data =
130  129  131  123  142  113  148  133  113  147  113  124  123
117  114  130  116  147  140  147  117  139  132  118  138  116
114  123  107  114  142  125  138  113  125  138  116  118  120
126  138  112  125  136  115  141  127  115  145  125  113  129
123  117  117  144  144  131  142  127  125  121  149  125  112
119  139  114  143  124  124  126  122  121  133  156  119  133
139  139  134  123  111  121  112  136  125  137  117  126  142
126  138  117  133  133  113  139  130  113  144  132  116  129
143  124  129  138  137  105  143  145  109  130  127  119  110
Counting starts at 0.
The entry at row 1, column 0: 117
The entry at row 2, column 0 -> 114
The entry directly below the centre entry is 126
The bottom-left entry is 143
Which number is the entry just right of 109? 130
Which number is the maximum? 156
Which number is the entry just right of the centre entry? 127
The entry just right of the smallest entry -> 143
Which number is the entry in row 0 and column 1? 129
The smallest entry is 105
Which number is the entry in the bottom-right corner? 110
Which number is the entry at the centre? 142
The top-right entry is 123
Which number is the entry just right of the largest entry? 119
The entry in the top-left corner -> 130
Which number is the bottom entry of the column that holds the largest entry? 127
Which number is the entry just left of the smallest entry? 137
Which number is the entry just left of the largest entry? 133
Which number is the entry at row 2, column 1? 123
The entry in row 1 and column 2: 130
Which number is the entry directly above the largest entry? 149
The entry directly above the smallest entry: 113

Questions about the grid below. Rows and columns are numbered from 0.
1) Find the top-right entry.
2) Find the top entry of the column that holds the smallest entry.
3) Find the entry directly below the largest entry.
4) Find the entry in the bottom-right corner.
5) Find the entry in the bottom-left corner.
6) Find the entry in the top-left corner.
7) Find the entry in row 0 and column 1.
8) Find the entry directly below the smallest entry.
[[127 157 138 103 132 153]
 [147 130 134 114 123 115]
 [117 122 140 140 140 132]
 [126 140 143 113 135 139]
 [136 142 138 104 129 133]
 [119 119 140 123 138 128]
 [134 140 145 130 133 134]
 [129 112 133 124 132 115]
 [136 118 124 153 128 114]
 [114 121 142 121 141 134]
 [111 140 131 125 139 151]
 [148 131 127 128 122 116]
 [120 124 141 138 139 131]]
1) 153
2) 103
3) 130
4) 131
5) 120
6) 127
7) 157
8) 114

118	126	143	123	138	136	116	135	123
127	116	125	125	144	141	125	137	140
130	119	121	127	140	136	131	134	139
122	106	125	122	156	150	125	146	138
125	118	123	121	144	140	128	137	135
135	144	142	135	125	115	121	120	136
117	126	144	124	137	133	114	134	118
121	136	118	113	116	113	126	108	124
133	141	137	129	125	116	121	118	133
122	108	132	121	150	148	122	150	138
119	128	143	122	138	136	117	134	122
125	116	126	121	147	141	127	140	135
134	121	130	140	133	138	135	142	128
Which number is the last entry, reading row by row?
Answer: 128
The second entry, reading row by row is 126
Which number is the top-right entry?
Answer: 123
The entry directly above the largest entry is 140
The first entry in the row that holds the largest entry: 122
The entry at the centre -> 137
The first entry, reading row by row: 118
The entry just right of the centre entry: 133
Which number is the last entry of the smallest entry's row?
Answer: 138
The bottom entry of the column that holds the largest entry is 133
Which number is the entry directly below the smallest entry?
Answer: 118
The bottom entry of the column that holds the smallest entry: 121
Which number is the entry in the bottom-left corner?
Answer: 134
The entry just left of the largest entry: 122
Which number is the entry directly below the largest entry?
Answer: 144
Which number is the largest entry in the first column?
Answer: 135
The entry directly above the centre entry -> 125
The third entry on the main diagonal is 121
Which number is the second entry on the diagonal from the top-right corner?
Answer: 137
Which number is the top entry of the column that holds the largest entry?
Answer: 138
Which number is the second entry on the main diagonal?
Answer: 116
The largest entry is 156
Which number is the 3rd entry on the diagonal from the top-right corner?
Answer: 131
The smallest entry in the first row -> 116
The smallest entry in the first column is 117
Which number is the largest entry in the last row?
Answer: 142
The largest entry in the first row is 143
